Read these off the array that follows. Indices start at 1.
1) The entry directly below 131?
2) The entry in row 1 and column 1?
3) The entry in row 2 and column 1?
4) The entry at row 1, column 3?
5) The bottom-right entry?
6) The entry at row 2, column 2?
7) The entry just right of the largest entry?
8) The entry just left of the smallest entry?
[[133 110 130 118 129 123 131 125 133 124 123 141 127]
 [109 138 135 137 129 133 126 138 104 130 116 112 110]]
1) 126
2) 133
3) 109
4) 130
5) 110
6) 138
7) 127
8) 138

W =
[[127 126 154 108 121 124 152 137 142 122 149 118 127 132 117 124]
 [127 125 153 108 121 124 151 137 141 122 149 118 127 132 118 124]
 [127 126 154 108 120 124 152 137 142 122 149 118 127 132 117 124]
 [127 126 154 108 121 125 152 137 141 122 149 118 127 132 118 125]
 [132 134 104 151 138 135 106 121 117 136 109 141 132 126 140 134]
 [127 125 152 109 121 124 150 136 140 122 148 118 127 132 118 125]]
Indices start at 1.
The entry directly below the smallest entry: 152
The entry at row 1, column 3 is 154
The entry in row 3 and column 1 -> 127
Which number is the entry in row 1 and column 2?
A: 126
The entry just left of the smallest entry: 134
The entry at row 2, column 1: 127
Which number is the entry directly above the smallest entry?
A: 154
The entry just left of 120 is 108
Which number is the bottom-left entry?
A: 127
The bottom-right entry -> 125
The entry in the top-right corner is 124
Which number is the top-left entry?
A: 127
The entry at row 3, column 2 -> 126
The entry in row 2 and column 2: 125
Which number is the entry just right of 104?
A: 151

Questions about the array below. Counting starts at 1.
1) Report the entry at row 3, column 3.
2) Report the entry in row 1 and column 2.
3) Report the entry in the top-right corner.
4) Report the entry in row 1 and column 1.
128  137  130  108  121  119  118  129  135  130  132  126  113  133
130  122  129  150  138  139  141  131  124  129  126  133  145  126
130  121  130  152  138  140  143  131  123  129  126  133  146  127
128  136  129  108  121  119  117  128  134  129  131  126  113  131
128  136  130  108  121  119  117  129  135  130  132  126  113  133
128  136  129  109  121  120  118  128  135  130  132  126  114  132
131  123  128  151  139  140  142  130  124  129  126  133  146  126
128  136  129  108  121  119  117  128  135  130  132  126  113  132
128  137  130  108  121  119  117  128  135  130  132  126  113  132
131  123  129  152  139  141  142  131  124  129  127  133  147  126
1) 130
2) 137
3) 133
4) 128

data =
[[112 111 111 147 145 146 150 145 144]
 [115 114 114 144 141 143 145 142 141]]
Indices start at 1.
The entry in the top-right corner is 144
The entry in row 1 and column 3 is 111
Give the largest entry.
150
Give the entry in row 1 and column 2.
111
Give the entry just right of 142.
141
The entry in row 2 and column 2 is 114

X =
[[117 121 118 119 127 132 115 128 138 146 138 145 111]
 [140 137 140 139 131 126 142 130 120 112 120 113 147]
 [117 119 116 118 127 132 113 129 140 149 140 149 110]
 [143 138 142 141 130 126 145 130 119 108 119 110 150]
 [143 139 142 141 132 125 146 131 118 109 119 110 150]
 [117 121 118 119 127 133 115 128 139 147 139 146 110]]
Which number is the top-right entry?
Answer: 111
Which number is the top entry of the column that holds the smallest entry?
Answer: 146
The largest entry in the last row: 147
Which number is the fifth entry from the end, reading row by row?
Answer: 139
Which number is the entry in the top-left corner?
Answer: 117
Which number is the bottom-right entry?
Answer: 110
The 2nd-last entry, reading row by row is 146
The second smallest entry is 109
The entry just left of the smallest entry: 119
The entry directly above the smallest entry -> 149
Which number is the minimum?
Answer: 108
The entry just left of 116: 119
Which number is the third entry on the main diagonal?
Answer: 116
The bottom-left entry: 117

x =
[[148 145 147 101 146 149 107 107 150 147 148 110 150]
 [138 138 140 118 142 135 118 115 139 144 141 113 139]
 [141 143 141 113 137 138 116 112 141 135 140 117 139]
 [120 118 119 131 124 117 135 132 122 122 120 139 119]
 [112 114 110 142 111 113 147 144 111 108 116 142 111]
 [122 123 121 136 124 123 136 134 124 126 122 133 121]
 [124 122 126 129 122 122 131 135 123 124 125 136 124]
 [112 108 109 148 108 107 145 143 111 106 111 147 112]]
What is the fourth entry in reading order?
Answer: 101
What is the bottom-left entry?
Answer: 112
The fifth entry, reading row by row is 146
What is the entry directly below 129?
Answer: 148
The 3rd entry on the main diagonal -> 141
The first entry of the smallest entry's row is 148
The entry in the bottom-right corner is 112
The entry just left of 109: 108
The entry just right of 106 -> 111
What is the top-right entry?
Answer: 150
The fifth-last entry, reading row by row is 111
The second smallest entry -> 106
What is the 2nd entry on the main diagonal?
Answer: 138
The third entry on the diagonal from the top-right corner is 140
The entry directly below the smallest entry: 118
What is the 2nd entry on the diagonal from the top-right corner?
Answer: 113

B =
[[115 110 146 145 145 147 144 147 144]
 [145 147 109 112 110 107 112 112 112]
 [113 111 144 147 145 150 141 142 145]
 [143 145 112 113 111 111 115 117 112]]
Indices start at 1.
Read off the entry at row 3, column 1.
Answer: 113
Read off the entry in row 3 and column 2.
Answer: 111
Read off the entry directly below the largest entry.
Answer: 111
The entry at row 2, column 1 -> 145
Read off the entry in the top-left corner.
Answer: 115
Read off the entry in row 3 and column 3.
Answer: 144
The entry directly above 109 -> 146
Read off the entry directly below the smallest entry.
Answer: 150
Read off the entry just left of 150.
Answer: 145
The entry in the bottom-right corner is 112
The bottom-left entry is 143
The entry just right of 107: 112
Read off the entry directly above the largest entry.
Answer: 107
